149  122  128  142  134  123 gives 123
101  127  109  101  126  132 gives 132
145  108  149  109  123  152 gives 152
129  107  111  131 gives 131
132  132  153  106  120  106  103 gives 103
125  119  124  107  118 gives 118
---
[[112 128 117 128]
 [116 155 132 145]
 [129 128 116 132]] gives 117

[112 130 128 122 149 141 137] gives 128

[152 136 120 128 135 105] gives 120

[126 105 116 122 112 132] gives 116

[[123 124 132 120 121 153]
 [121 138 118 124 125 140]] gives 132

[[145 120 121 122 126 107]
 [109 121 124 122 111 151]
 [111 143 155 140 110 146]] gives 121
---
[150 127 136 128 120] value 136

[[127 112 113 124 129 126 138]
 [143 131 120 146 117 131 150]] value 113

[149 157 131 125] value 131

[[122 132 125 125]
 [125 133 119 138]
 [143 123 121 151]] value 125

[[134 147 130 157 138]
 [140 105 127 128 128]] value 130

[[126 106 142 121]
 [124 109 147 135]
 [145 139 128 113]] value 142
---
 98  123  131  150  113  148  130 -> 130, 98

124  146  108  113  112  157  103
126  145  149  153  114  152  108
-> 103, 126

153  151  153  157  147 -> 147, 153

143  150  149  116 -> 116, 143

135  104  118  123
158  125  132  129
134  142  146  131
-> 123, 134

155  132  125  152 -> 152, 155

124  121  122  105  110 -> 110, 124

132  128  134  151  105 -> 105, 132

125  101  102  109  111 -> 111, 125

125  121  141  126  114  104  104
126  101  136  144  108  120  119
134  152  111  125  150  139  136
-> 104, 134
---
[[112 119 146 130 118 128 107 156 142 117]
 [117 127 146 108 132 125 119 131 130 157]
 [134 124 136 122 128 137 119 127 117 125]
 [122 127 123 124 123 134 123 109 142 120]
 [119 128 141 117 128 137 114 130 129 140]
 [134 145 132 116 134 141 143 118 126 148]
 [143 144 134 113 144 144 145 114 111 145]
 [133 120 119 134 128 130 129 126 130 113]
 [129 132 124 138 121 137 127 129 126 123]
 [125 128 128 128 131 128 130 127 126 131]
 [131 129 130 123 129 130 123 129 121 129]]: 125

[[127 139 130 124 122 114 135]
 [143 125 121 121 126 148 137]
 [128 126 137 129 133 122 128]
 [114 135 122 130 120 129 133]
 [129 118 137 129 127 134 123]
 [123 136 135 100 134 119 120]
 [144 124 117 137 137 125 126]
 [140 136 133 139 116 119 136]
 [124 116 132 130 140 126 111]
 [121 142 119 139 144 122 128]]: 128

[[143 117 118 119 131 126 131 113]
 [147 126 114 133 138 127 124 117]
 [142 124 115 130 135 134 124 109]
 [144 117 112 119 132 139 136 106]
 [146 119 116 122 135 126 132 116]
 [143 117 116 121 131 131 132 110]
 [145 116 115 118 131 129 137 112]
 [142 122 113 127 134 139 126 106]]: 109

[[151 131 123 125 115 129 113 126 127 113]
 [142 123 138 135 122 140 122 139 124 136]
 [144 124 140 137 123 142 120 144 123 140]
 [137 122 128 124 117 128 124 120 133 118]
 [138 121 135 131 120 135 125 131 128 130]
 [137 122 128 124 117 128 125 119 124 117]
 [126 115 135 126 119 130 134 120 128 127]]: 140

[[120 118 139 141 139 142 126 155 129]
 [118 128 116 123 135 142 124 127 107]
 [109 132 119 133 137 132 131 141 115]
 [133 127 129 139 149 143 122 126 133]
 [126 134 128 132 150 134 122 126 127]
 [145 124 145 132 140 137 122 133 141]
 [114 119 120 127 137 137 126 138 110]
 [112 134 124 142 134 131 137 146 125]]: 115

[[133 125 134 135 134 127]
 [114 117 156 135 133 125]
 [120 121 123 130 138 133]
 [132 134 133 133 114 114]
 [130 125 125 129 138 132]
 [123 126 130 127 124 125]
 [128 121 142 131 132 129]
 [125 125 135 135 137 129]
 [132 141 116 122 114 129]
 [119 117 123 125 140 133]
 [134 131 126 122 127 132]]: 133
---
[107 149 134 106 147 120] value 149
[121 116 151 100 104 150] value 116
[136 133 140 141 136 157] value 133
[134 136 126 127 151 126] value 136
[148 150 143 109 115 122] value 150
[129 110 120 140 101 124] value 110
[100 116 102 130 109 116] value 116
[134 110 146 125 116 102] value 110
[133 153 154 102 112 128] value 153
---
[[127 143 107 128]
 [129 137 141 143]] -> 127

[[130 150 132 149 125 128 127]
 [119 125 157 130 137 114 112]] -> 130

[[126 120 149 146 134 153 129]
 [112 145 120 131 125 133 113]] -> 126

[[125 128 145 135 133 132 127]
 [121 120 125 136 150 132 136]] -> 125

[[122 150 109 122]
 [127 127 109 132]] -> 122

[[137 101 151 155 138 136 108]
 [123 152 144 103 147 101 121]] -> 137

[[128 157 126 122 144]
 [126 137 155 148 138]] -> 128

[[141 125 148 140 127 127 104]
 [132 126 130 124 131 125 128]] -> 141
